Below are the code and all the weights of a small trained network. Each question names an input and a class and asks about switching units off, where a switched-off unit gives its printed mean instead of its output.

import numpy as np


def w(rows, s, z=0):
    codes = np.array(rows[::2]) - 128.0
    scale = np.full(codes.shape[1], s)
    scale[-1] = z or s
    return codes * scale


def f(y):
    return np.maximum(y, 0)


def log_softmax(a):
    a = a - a.max(-1, keepdims=True)
    return a - np.log(np.exp(a).sum(-1, keepdims=True))


def net(x, mask):
    res = np.array(x, float).reshape(1, 4) / 4 @ E
    y = f(res @ A[0][:, :-1].T + A[0][:, -1])
    res = res + np.where(mask, y, B[0][:, -1]) @ B[0][:, :-1]
    return log_softmax(res[-1] @ U[:, :-1].T + U[:, -1])


A, B = {}, {}
E = w([
[69,132,2,221,118,123,149,96,101,241,156],'x0',
[153,131,139,138,126,130,125,154,130,147,145],'x1',
[90,240,142,108,169,18,166,220,59,121,115],'x2',
[169,104,156,148,102,107,129,180,125,176,136],'x3',
],0.016)
A[0] = w([
[202,49,133,97,104,105,58,70,225,97,100,206],'N1',
[54,254,90,130,171,2,173,211,85,143,148,100],'N2',
[134,127,113,169,181,118,102,96,160,112,44,144],'N3',
[140,96,22,228,104,162,103,54,164,200,173,142],'N4',
[90,177,117,161,162,97,219,135,22,160,157,54],'N5',
[107,116,116,232,128,151,109,77,151,159,153,197],'N6',
[130,115,197,59,101,146,90,177,150,54,114,255],'N7',
[136,195,246,31,177,51,132,176,88,69,102,162],'N8',
[157,7,187,124,95,208,59,73,242,94,155,240],'N9',
],0.0082,0.0069)
B[0] = w([
[181,154,101,151,132,122,206,137,177,157,146,209],'N1',
[65,146,104,131,98,102,144,214,154,61,84,227],'N2',
[149,104,109,134,165,141,137,119,136,105,116,143],'N3',
[79,67,103,101,130,172,138,117,92,124,139,226],'N4',
[121,134,90,139,79,46,116,161,126,81,129,183],'N5',
[125,91,105,189,169,157,137,127,130,165,131,189],'N6',
[251,200,220,119,167,143,116,105,154,71,117,209],'N7',
[151,116,168,58,132,187,48,164,131,179,93,213],'N8',
[149,176,161,177,195,143,160,109,134,125,215,254],'N9',
],0.013,0.029)
U = w([
[187,216,153,149,180,128,187,116,162,109,163,194],'0',
[55,147,61,180,91,9,185,188,139,76,117,32],'1',
[134,146,167,40,136,151,26,176,119,117,8,195],'2',
[106,154,161,94,62,109,116,77,61,124,134,1],'3',
[120,108,164,96,54,103,82,71,65,106,134,15],'4',
[80,16,93,153,149,193,155,96,91,203,155,220],'5',
],0.011,0.0034)

Each question gives the input, the list of numbers given to net, and the class t.
The units are the neurons (one row each of A and B). Each row of codes is followed by its name. A weight is (code - 128) times the scale printed after its matrix; where a second scale follows, it is the last column's (A, B and U).
mask holds one flag per neuron, in row order. A switched-off neuron (its flag False) gives its mean, the last column of its row in B, instead of its output. The means were averaged over made-up inputs and are rounded, as every weight is.
A unit's drop is (log p(t) with every unit on - log p(t) with that unit switched off) / (log p(t) with every unit on - log p(t) with every unit switched off).
k most important neurons: the k neurons with the biggest drops, biggest first
drop of u: that unit's drop, to one decimal
input [3,-5,-8,5], class 5: most important neuron => [N4]
input [8,2,0,-4], class 5: 2 most important neurons => [N4 N6]
input [-5,-3,1,-3], class 2: 2 most important neurons => [N8 N9]
input [1,6,-7,-4], class 5: 2 most important neurons => [N7 N4]
input [1,-6,8,-1], class 1: 2 most important neurons => [N2 N5]
input [-5,3,1,0], class 2: 2 most important neurons => [N8 N9]
input [1,0,5,-8], class 1: 2 most important neurons => [N2 N7]
input [6,-7,1,0], class 1: drop of N5 => 0.1
input [-5,3,3,-6], class 2: drop of N4 => 0.0
input [-3,-7,8,-7], class 2: drop of N8 => 0.6
